Each row is followed by its class.
[-59,149,34,20,-135,-14,58,-48,106,-71,103,107,-9,65,-226,-28,-1,101,-6,74,-2,-35,-23,-31,37,155,-109,41,-119,-33,66,89,-221,-3,38,-156,-6] : vudaf
[32,-119,-77,-175,-99,45,82,65,-121,-200,-166,285,-17,96,-181,72,-115,268,-46,91,-84,-6,-127,199,92,164,115,204,-181,47,7,145,-73,-191,191,-28,-413] : neda
[-238,146,-110,137,-40,17,40,137,140,37,6,-129,218,118,-103,129,-405,-75,-122,-44,-268,-32,-38,30,-92,199,18,-130,-257,12,-52,320,-108,36,208,154,19] : Rebi
[-102,-71,14,-257,-215,27,-34,-63,-20,-66,-81,63,-128,-13,-328,62,135,108,-30,287,-61,109,-81,-84,17,42,-64,20,169,119,-136,10,161,-67,-32,43,-533] : pef
[-74,36,95,150,-147,98,100,-156,312,-456,-192,100,-9,220,-287,29,-244,166,-77,-112,-309,-81,-44,220,38,262,20,-39,-355,72,146,328,-453,-266,157,43,-118] : Rebi
[-270,373,243,210,-179,105,192,95,38,-311,-64,-347,40,337,-120,111,-308,285,-153,-9,-109,95,-55,338,-44,292,-103,-10,-258,-127,-11,102,-273,-8,18,-10,-83] : veb
[-106,83,-173,-88,-129,19,307,-226,129,-221,-18,31,132,100,-287,213,21,221,-170,-14,-110,27,-118,133,9,39,-80,193,-229,172,216,110,-155,-135,120,28,-36] : Nodan
[-117,-37,-158,112,234,47,21,49,-123,-68,-161,-55,102,122,-166,127,-253,29,160,-130,-80,-240,-155,107,-14,76,151,120,-223,-106,-130,-30,-86,96,63,139,293] : Nodan
[-103,-127,-164,26,-74,-113,-81,7,183,-241,-124,120,152,138,-93,150,-55,47,218,-190,-149,-157,-175,73,30,42,177,130,-145,-12,69,90,35,-46,44,158,-68] : Torad
[78,-50,-86,-432,-116,-147,189,20,16,224,-11,180,310,-76,249,-10,208,-174,54,-5,-158,13,-89,-156,22,-39,-132,107,-174,44,250,-24,225,-45,255,209,149] : rik
[-119,61,-128,125,12,-37,341,-43,-109,-124,2,9,292,13,-173,298,-11,-127,50,-221,-110,-9,-152,295,-38,-52,60,284,-448,55,288,253,-76,-177,263,282,306] : rik
[-57,116,-180,125,22,-38,61,45,-184,-408,-6,144,173,165,-46,156,-107,307,60,31,-37,-45,-146,383,9,71,-51,186,-263,-153,169,-59,-40,-247,66,-41,260] : Nodan
[-140,86,-35,104,-81,179,198,18,-145,-263,-283,-102,-32,65,-486,33,-249,22,-92,-25,-232,190,-38,212,-41,66,222,21,-184,136,-118,413,-321,-188,106,156,-312] : veb
[77,-136,146,292,-37,-190,243,14,196,-220,-59,-145,83,-52,-257,110,244,-250,370,-125,-45,-64,-50,69,147,12,-44,49,208,31,90,-229,248,-13,382,24,45] : Torad
[-120,117,12,180,10,14,-33,27,-184,-245,-12,-45,26,138,-134,121,-134,187,42,-83,109,-55,-150,234,50,227,68,143,-87,-119,105,46,-31,-21,-65,-58,-38] : Sonu
[20,-79,282,-271,-117,-25,237,-101,165,244,-16,-95,18,-83,112,72,-126,-133,-277,-132,-139,87,18,-207,1,-30,-285,-130,-99,-8,123,120,16,-25,312,-68,311] : neda
[-155,156,-47,32,-140,61,153,138,158,-43,-121,-41,-5,89,-268,33,-24,76,-203,81,-24,50,-113,-110,124,10,55,-17,-105,148,57,183,-23,8,-38,99,103] : Nodan
[-261,218,-81,-105,37,-54,-106,65,-2,-5,85,31,166,85,-30,160,106,274,-78,170,-98,17,-6,30,63,116,-36,-19,-77,109,166,121,-35,-40,-95,85,-10] : Torad
[-83,37,58,-158,-43,-34,634,-112,77,-106,-11,33,163,15,-338,220,119,-120,9,-342,-93,133,-64,-60,310,-103,-102,201,-318,223,308,115,-52,-163,471,272,276] : vudaf
[18,-108,-88,13,151,-37,-190,38,11,-110,-227,201,72,-14,-81,11,-267,-4,45,36,-46,-175,-122,258,-102,130,49,63,-121,-124,50,25,-38,-223,-20,69,87] : pef
[-177,15,-294,96,-137,-78,93,162,81,-361,-212,92,157,75,-210,213,-82,310,-11,-36,-113,90,-253,225,47,74,27,157,-297,137,375,347,2,-233,-38,125,-54] : Sonu
[-36,23,223,-128,335,-82,20,-245,-68,414,-92,-171,180,-72,245,195,-156,-155,-113,-201,121,-78,-12,235,-3,69,-99,21,-34,-250,-41,-147,172,-8,124,156,401] : Rebi
[-129,19,-113,103,-226,-158,-13,365,93,-155,-122,72,57,4,-228,29,7,47,178,25,-1,-65,-227,81,180,99,49,7,-123,176,249,181,78,-159,15,11,-272] : pef
[103,-13,21,63,342,-142,336,58,-100,101,58,73,170,-82,-14,135,-174,-305,128,-415,-16,-30,25,17,180,-12,-22,43,-95,-60,236,-109,-51,81,501,-36,580] : Nodan
[-132,58,2,241,-248,-20,46,36,110,-151,86,-168,58,188,-265,22,-80,-30,218,-29,-191,-139,-31,22,-69,237,-99,65,-175,-55,-168,43,-115,-24,204,-136,171] : rik
[-226,99,-107,-79,109,63,-88,-40,-92,-198,-136,-70,7,127,-76,185,-277,407,-126,78,-166,-126,-240,161,-138,178,77,113,-349,-75,-132,0,-172,-186,-64,232,153] : Torad
[-40,70,-111,80,-16,-29,-41,73,-43,-149,-54,154,40,32,-306,-31,-145,69,66,66,81,-143,-189,60,100,107,51,63,-143,10,150,0,-139,-170,1,-62,25] : veb
[-148,-166,-126,268,168,147,42,-245,147,-432,-148,-202,108,95,-312,260,-366,110,98,-168,-130,27,-71,316,-106,161,-25,91,-51,62,95,17,-86,-126,201,200,-86] : Torad
[3,107,34,-64,-11,-108,420,-286,97,-26,26,-198,151,48,161,170,-9,53,-167,-298,-30,-30,-55,-61,-2,-85,-256,157,-116,-158,226,-5,132,-31,300,3,899] : Torad
[-73,147,303,200,-111,118,94,151,247,-67,-251,-14,49,229,-393,-12,-200,206,-53,181,-294,29,-78,248,180,221,-37,-97,-390,44,-59,154,-352,-273,33,-47,-245] : pef
[-66,-12,-129,-179,-331,-15,-11,194,-145,-272,-157,242,7,107,-126,76,171,168,-102,14,-52,-80,-199,263,122,192,262,188,-226,261,260,250,89,-371,-66,74,-456] : vudaf
[-22,72,195,183,28,87,-139,-187,15,-257,28,37,-65,158,-29,36,-181,271,-37,4,23,-192,-80,235,-18,191,-150,67,-224,-253,-130,-76,-135,-224,-59,-133,269] : Rebi
[-35,108,-104,150,48,-53,470,-15,-21,-183,-28,-96,-31,16,-321,167,-2,-108,115,-218,-24,153,-44,134,117,-2,7,138,-144,123,259,94,-150,-39,357,146,121] : Rebi
[136,-210,-80,126,-56,-103,160,-132,223,-252,-100,63,31,34,33,82,-195,-96,10,-453,22,-192,-44,191,96,147,-114,-23,-186,-135,177,-92,5,-239,264,-161,564] : Torad
[-224,244,206,59,-76,-98,303,405,15,-265,-179,-219,-42,31,-517,100,101,-12,95,250,-276,86,-84,-103,38,89,-24,-100,-99,214,-14,27,-191,-68,192,231,-234] : veb
[5,49,-54,-338,60,-207,377,-152,-223,-7,-12,69,172,-128,99,167,69,-120,74,-363,-77,90,-149,55,25,-126,-43,328,-14,-10,339,136,168,46,388,126,187] : Nodan
[79,120,56,4,74,-108,447,-157,25,-37,70,128,205,-13,-116,103,34,1,59,-238,60,49,-141,-66,414,-72,-290,122,-83,-169,268,-137,249,-29,455,-74,643] : Torad
[-93,163,186,18,-357,151,383,122,55,-192,-85,-230,-87,183,-462,-49,109,216,32,326,-211,291,-130,-15,109,145,-55,-13,-124,140,60,35,-255,-38,69,17,-546] : neda
[-92,49,-4,148,-243,29,330,5,120,-391,-136,171,52,109,-598,125,105,162,-12,15,-160,48,-236,88,340,88,23,88,-269,176,257,205,-83,-233,163,19,-55] : Sonu
[-96,146,-114,354,102,13,123,107,-198,-406,-9,1,208,160,-223,213,-70,294,280,-177,-38,84,-143,491,162,262,43,257,-193,67,346,167,-75,-124,107,-48,-374] : pef
[-42,-101,106,-277,-82,-42,208,-169,57,138,62,-25,212,-60,101,114,-33,-286,-134,-329,-30,12,-14,-73,64,-42,-91,8,-196,127,372,158,10,-208,258,184,246] : neda
[-158,54,23,196,72,106,-61,-59,-47,-134,58,-167,190,151,-249,170,-53,210,252,65,-12,-12,-116,187,-34,107,-171,149,-280,-55,-35,-150,-158,-110,-20,-20,40] : pef
[-128,47,-303,-239,6,-138,-31,125,1,-16,4,342,143,-92,-69,98,7,2,-122,-32,-39,-47,-178,10,163,18,89,69,24,249,452,211,220,-42,-3,116,-155] : veb
[-55,-49,-81,310,-56,-15,-51,39,73,-433,-141,-69,61,212,-262,217,-49,205,174,-41,-148,-283,-137,267,-20,198,21,128,-324,56,-124,-66,-70,-313,163,-46,3] : Rebi
[-61,-116,-379,6,-61,-93,367,129,-190,-233,-235,-217,264,-183,-55,267,130,-62,106,-65,-142,224,-102,189,-92,15,41,105,53,181,86,35,343,50,581,199,15] : rik
[-26,-8,-202,-21,2,65,-70,-86,16,64,-68,136,71,24,-121,107,-122,124,-177,134,-81,-50,-36,160,-31,-8,-23,20,-146,109,66,165,-60,-79,25,-115,-49] : Nodan
[-20,-2,-365,4,70,-203,24,271,-14,-89,-157,195,287,-44,-44,128,52,205,189,83,-103,23,-134,147,52,44,91,148,-66,96,202,87,124,-30,166,12,-186] : vudaf
[-36,-26,188,-242,67,-65,176,-75,53,329,-127,69,86,-98,-59,70,-98,-348,-23,-275,-65,-80,-114,-125,138,-73,-50,61,-218,-70,75,189,60,31,331,195,469] : Torad
[-158,189,-62,-5,-71,-41,605,-38,55,-15,-18,-267,264,38,-20,224,-33,-112,-75,-370,-84,276,12,192,28,-31,-68,105,-295,51,269,275,-153,66,359,203,288] : Rebi
[-249,78,-82,76,66,82,83,-112,-23,-216,-14,-40,80,99,-378,227,-120,143,-73,48,-163,-26,-100,297,-54,175,-57,143,-249,-16,-92,64,-78,-271,25,177,239] : Rebi
[-73,91,36,-327,-61,-234,302,-29,148,183,16,187,188,-45,92,144,101,-119,-108,-372,15,44,-53,-176,273,-68,-79,71,-172,72,346,289,99,-48,197,145,234] : Rebi
[19,100,-128,-167,206,-134,266,-43,-34,228,5,-2,319,-75,449,213,-45,17,-296,-348,-76,20,-34,33,20,-48,-146,70,-217,-72,284,151,264,47,74,113,563] : Sonu
[140,145,132,5,31,-16,475,-115,-46,-98,-330,-192,38,96,72,58,-185,10,-270,-146,35,-27,90,283,-2,41,-119,44,-231,-103,122,93,-160,-251,398,-5,458] : Rebi
[-35,206,103,-173,-45,-300,416,151,163,127,-77,-86,158,22,177,50,-92,-132,-1,-291,-108,-12,-71,-51,144,-32,-75,11,-255,7,293,101,-74,-61,378,172,313] : Rebi
[-399,208,162,201,103,-31,-28,126,189,98,68,-229,205,248,-59,222,-314,64,12,-307,-283,-302,-139,61,26,276,27,107,-407,-2,-145,261,-67,92,52,235,310] : veb
[-168,284,29,-14,68,36,334,-100,2,-137,-14,50,211,198,-68,176,-303,390,-249,-159,-162,-44,-184,166,167,201,-190,191,-449,-71,343,294,-169,-58,172,8,393] : Sonu
[-23,146,166,-40,-168,-102,546,-62,52,-108,5,-162,92,-30,-160,150,152,-236,-59,-332,-37,101,-79,-35,91,-121,-55,133,-174,121,290,143,-36,-87,293,138,186] : pef
[-234,-21,-289,162,-242,-90,160,296,185,-422,-143,-82,222,18,-359,59,-39,48,254,21,-196,-151,-235,158,-9,183,104,91,-268,286,190,157,-118,-127,268,207,-217] : vudaf
[49,36,-164,-55,-81,-120,356,-19,68,-96,-112,46,136,-24,20,119,-57,-81,-149,-257,79,42,-120,83,207,-12,-24,76,-129,104,423,103,196,-218,360,154,289] : Torad
[-186,18,54,-142,-325,43,-31,-43,231,-90,-142,99,156,130,-94,101,-131,8,-220,-145,-302,-85,-200,116,100,168,56,-32,-303,142,241,438,29,-202,45,116,-178] : Torad
[-101,96,223,-123,-238,-81,-191,190,-2,3,100,103,-51,15,-123,-108,330,59,150,219,163,-115,-75,-86,253,67,-42,-30,122,160,211,-74,87,-45,-202,-150,-416] : vudaf
[30,97,-52,366,32,-67,184,-9,268,-35,87,-113,104,-13,77,61,-120,-101,-118,-346,34,-140,-10,-32,91,52,-134,12,-210,7,79,38,119,-98,353,-33,858] : vudaf
[63,124,-59,191,53,-95,492,79,111,-186,-135,25,303,39,-63,180,-58,93,-13,-314,-68,109,-121,210,317,107,-184,40,-397,80,502,70,-69,-205,498,-50,487] : Nodan
[-93,53,-224,-363,-234,32,-67,66,-50,-149,-102,186,103,42,79,46,7,293,-261,199,-170,57,-118,66,-97,99,-17,46,-137,151,187,216,32,-132,-45,-8,-290] : pef
[-64,43,-18,269,-237,115,51,75,144,-369,-211,-163,-44,128,-419,-30,-195,26,-43,165,-173,8,-46,297,-76,249,7,-144,-195,107,-46,83,-283,-270,-37,1,-446] : Sonu
[26,-128,-47,214,304,-115,129,-141,70,24,-120,-130,253,-53,207,246,-345,-66,151,-570,101,44,-88,284,7,-32,-34,176,-40,-193,158,40,143,116,260,29,317] : Nodan
[-163,214,-77,91,-257,31,240,0,159,-418,-18,129,102,170,-305,134,41,317,-188,51,-144,-21,-246,93,175,197,-48,172,-220,134,261,244,75,-165,129,72,7] : pef
[-16,-59,-50,-196,87,-165,91,-151,-114,75,-107,144,259,-87,85,132,-29,-154,85,-225,-56,-103,-132,-30,105,8,-33,60,-112,-136,152,51,211,-80,317,176,417] : rik
[-165,199,5,-307,-126,-333,267,83,40,303,-16,-118,57,-129,72,69,116,-241,-7,-147,29,45,-146,-300,46,-166,63,39,67,75,384,260,69,208,217,201,252] : Rebi
[-103,-38,-54,-14,-88,-56,12,310,-3,-515,-127,452,39,66,-457,53,212,321,301,103,-11,32,-171,140,458,20,26,155,-217,261,360,107,-76,-417,53,49,-251] : Torad
[56,149,315,234,68,33,406,-36,-247,-76,-21,-389,-12,-56,-235,48,152,-142,105,73,114,63,89,96,-22,-127,-176,68,65,-148,-191,-277,-31,2,266,-109,426] : rik
[-132,-8,-21,49,-13,-104,-93,247,-169,-171,-95,102,198,8,-319,149,76,4,360,96,-32,-5,-194,105,51,154,143,176,-51,55,109,123,23,-47,168,71,-438] : Rebi
[-105,125,-283,-120,-117,-121,172,429,175,112,-233,189,353,72,-52,56,-138,74,-151,-3,-94,26,-227,-6,161,68,145,56,-533,184,295,338,-68,-213,-9,297,-41] : Sonu
[-96,-97,-270,363,44,45,-34,69,-65,-533,-95,110,66,89,-488,161,-291,113,301,-96,-106,-60,-223,146,21,203,28,104,-149,-105,-99,-23,-34,-49,292,-65,109] : veb
[-26,-22,99,-35,169,-127,-74,225,-10,388,6,-162,172,-108,394,-16,-16,-201,135,-127,203,72,108,70,81,-42,-20,-58,141,56,68,-87,231,174,97,156,-91] : veb
